Below are the code and all the weights of a small trained network. Each question names an input and a class and asks about switching units off, where a switched-off unit gives its printed mean instead of its output.

import numpy as np


def w(rows, s, z=0):
    codes = np.array(rows[::2]) - 128.0
    scale = np.full(codes.shape[1], s)
    scale[-1] = z or s
    return codes * scale


def f(y):
    return np.maximum(y, 0)


def log_softmax(a):
    a = a - a.max(-1, keepdims=True)
    return a - np.log(np.exp(a).sum(-1, keepdims=True))


def net(x, mask):
    res = np.array(x, float).reshape(1, 7) / 4 @ E
    y = f(res @ A[0][:, :-1].T + A[0][:, -1])
    res = res + np.where(mask, y, B[0][:, -1]) @ B[0][:, :-1]
    return log_softmax(res[-1] @ U[:, :-1].T + U[:, -1])


A, B = {}, {}
E = w([
[145,149,86,176,4,229],'x0',
[127,126,132,129,124,123],'x1',
[131,129,125,127,127,127],'x2',
[31,68,160,164,176,218],'x3',
[28,149,2,82,115,102],'x4',
[163,53,62,233,134,80],'x5',
[170,33,98,39,128,162],'x6',
],0.0067)
A[0] = w([
[150,163,75,72,95,22,77],'neuron 0',
[40,51,96,161,185,232,29],'neuron 1',
[225,29,138,62,110,133,111],'neuron 2',
[147,156,114,148,76,190,14],'neuron 3',
[65,89,34,55,108,115,54],'neuron 4',
[111,120,136,104,219,67,40],'neuron 5',
[157,160,95,166,56,192,39],'neuron 6',
[140,167,67,88,95,66,109],'neuron 7',
[64,162,177,88,96,197,141],'neuron 8',
[163,55,72,37,125,125,188],'neuron 9',
[100,61,72,178,136,85,92],'neuron 10',
[241,175,76,82,116,115,61],'neuron 11',
[120,176,158,71,135,164,20],'neuron 12',
[17,74,129,124,209,160,100],'neuron 13',
[115,218,127,228,147,106,83],'neuron 14',
[139,210,184,214,147,114,80],'neuron 15',
[95,107,159,98,209,58,25],'neuron 16',
[102,165,210,27,165,124,136],'neuron 17',
[160,80,70,180,76,171,76],'neuron 18',
[50,249,93,188,142,74,93],'neuron 19',
[75,187,116,34,114,146,123],'neuron 20',
[26,192,1,95,158,110,46],'neuron 21',
[122,119,157,97,238,22,91],'neuron 22',
[147,91,89,183,146,111,19],'neuron 23',
[216,176,105,101,136,58,23],'neuron 24',
[42,174,86,132,115,83,84],'neuron 25',
[122,107,152,132,216,115,38],'neuron 26',
[184,80,73,70,162,191,55],'neuron 27',
[140,123,131,93,248,24,65],'neuron 28',
[196,147,234,106,138,175,64],'neuron 29',
[122,199,151,175,111,85,68],'neuron 30',
[195,116,189,151,131,155,3],'neuron 31',
[109,73,86,155,127,92,107],'neuron 32',
[155,41,89,188,199,49,203],'neuron 33',
[187,61,140,217,137,118,88],'neuron 34',
[196,135,220,155,161,121,38],'neuron 35',
],0.0076,0.0069)
B[0] = w([
[166,158,171,181,141,170,180],'neuron 0',
[154,183,188,204,106,181,177],'neuron 1',
[56,109,153,122,187,139,193],'neuron 2',
[61,71,74,45,9,218,141],'neuron 3',
[166,53,143,132,173,114,178],'neuron 4',
[112,99,89,115,54,173,162],'neuron 5',
[116,91,103,90,68,176,159],'neuron 6',
[159,153,175,177,121,151,177],'neuron 7',
[155,158,86,116,139,115,199],'neuron 8',
[52,117,159,117,170,130,223],'neuron 9',
[167,180,87,100,159,133,173],'neuron 10',
[119,162,180,171,115,196,165],'neuron 11',
[153,202,48,108,172,152,140],'neuron 12',
[160,177,177,194,113,157,199],'neuron 13',
[51,129,138,88,165,190,181],'neuron 14',
[78,76,141,83,182,153,184],'neuron 15',
[102,103,99,97,65,193,162],'neuron 16',
[139,188,82,114,152,104,214],'neuron 17',
[117,159,101,72,107,146,166],'neuron 18',
[85,88,157,94,182,145,197],'neuron 19',
[146,162,71,136,137,114,193],'neuron 20',
[190,34,106,172,150,107,198],'neuron 21',
[112,108,110,129,51,155,209],'neuron 22',
[166,211,54,94,171,147,138],'neuron 23',
[156,167,179,197,119,216,154],'neuron 24',
[157,81,138,118,153,112,171],'neuron 25',
[131,110,111,143,71,200,149],'neuron 26',
[55,102,145,105,175,171,153],'neuron 27',
[113,100,111,116,49,183,198],'neuron 28',
[208,107,79,142,151,98,188],'neuron 29',
[88,97,151,92,171,181,159],'neuron 30',
[207,55,88,157,152,127,144],'neuron 31',
[153,155,107,122,143,114,162],'neuron 32',
[127,198,104,83,142,106,254],'neuron 33',
[183,161,86,109,147,100,182],'neuron 34',
[185,73,109,156,146,121,170],'neuron 35',
],0.011,0.0074)
U = w([
[107,98,85,85,2,173,64],'0',
[195,48,109,163,164,115,125],'1',
[138,213,219,213,115,177,41],'2',
[140,239,49,74,159,117,16],'3',
[49,101,185,74,196,150,39],'4',
[118,157,137,121,119,110,245],'5',
[117,149,139,119,115,109,248],'6',
[78,149,200,110,69,1,126],'7',
],0.012,0.014)

Each question gives the input, the list of numbers given to net, and the class t.
The units are the neurons (one row each of A and B). Each row of codes is followed by its name. A weight is (code - 128) times the scale printed after its matrix; where a second scale follows, it is the last column's (A, B and U).
mask holds one flag per neuron, in row order. A switched-off neuron (its flag False) gives its mean, the last column of its row in B, instead of its output. The means were averaged over made-up inputs and are rounded, as every weight is.
A unit's drop is (log p(t) with every unit on - log p(t) with that unit switched off) / (log p(t) with every unit on - log p(t) with every unit switched off).
The circuit of an input: a set's keep is (log p(t) with only the set's units on - log p(t) with every unit switched off) / (log p(t) with every unit on - log p(t) with every unit switched off). Starting from the 12 units with the biggest drops (on a tie, the unit counted first), units are removed one at a time, each time the one whose removal leaves the highest keep (on an exact tie, the one counted first), for as long as the keep stays at least 0.8.
units of the circuit, in order: the units of the circuit, biggest drop first
top k neurons: the k neurons with the biggest drops, biggest first
drop of u: that unit's drop, to one decimal
input [-6,3,4,6,-3,8,7], class 3: top neuron -> neuron 33
input [-6,-2,4,3,1,6,4], class 0: units of the circuit, in order -> neuron 28; neuron 22
input [1,-6,3,6,3,-5,1], class 2: units of the circuit, in order -> neuron 1; neuron 13
input [1,0,-4,0,5,6,1], class 3: top 4 neurons -> neuron 33; neuron 10; neuron 18; neuron 32
input [-3,6,-1,-6,2,-5,-5], class 2: units of the circuit, in order -> neuron 0; neuron 24
input [2,-3,-2,4,8,6,4], class 1: top 2 neurons -> neuron 21; neuron 4
input [-6,-7,1,5,7,2,3], class 1: top 2 neurons -> neuron 21; neuron 4
input [1,-6,-5,-8,7,6,4], class 2: units of the circuit, in order -> neuron 0; neuron 7
input [-7,-1,4,8,-7,3,5], class 2: top 3 neurons -> neuron 13; neuron 1; neuron 21
input [5,2,-5,-3,-6,4,7], class 4: units of the circuit, in order -> neuron 2; neuron 9
input [-8,-8,8,-8,-8,-5,0], class 0: units of the circuit, in order -> neuron 28; neuron 22
input [-3,5,3,-8,-6,-4,1], class 2: top 2 neurons -> neuron 24; neuron 11
input [0,3,-6,2,-6,7,3], class 3: top 2 neurons -> neuron 33; neuron 34
input [3,1,-8,8,5,-5,5], class 2: units of the circuit, in order -> neuron 1
input [4,6,-6,6,4,4,-8], class 4: top 2 neurons -> neuron 19; neuron 14
input [6,-1,-8,3,7,-8,7], class 3: top 4 neurons -> neuron 20; neuron 8; neuron 12; neuron 17
input [1,-3,3,-8,8,7,-1], class 1: top 3 neurons -> neuron 21; neuron 4; neuron 25
input [-4,-2,-4,6,6,-3,4], class 1: top 2 neurons -> neuron 21; neuron 4
input [2,3,-1,5,-4,2,-8], class 4: top 2 neurons -> neuron 15; neuron 14
input [0,8,-8,3,8,-1,1], class 1: units of the circuit, in order -> neuron 21
input [1,-4,7,8,5,-4,0], class 2: drop of neuron 13 -> 0.3
input [7,4,-3,1,8,7,-4], class 1: drop of neuron 19 -> 0.1
input [5,-1,3,3,5,-8,1], class 3: drop of neuron 20 -> 0.3
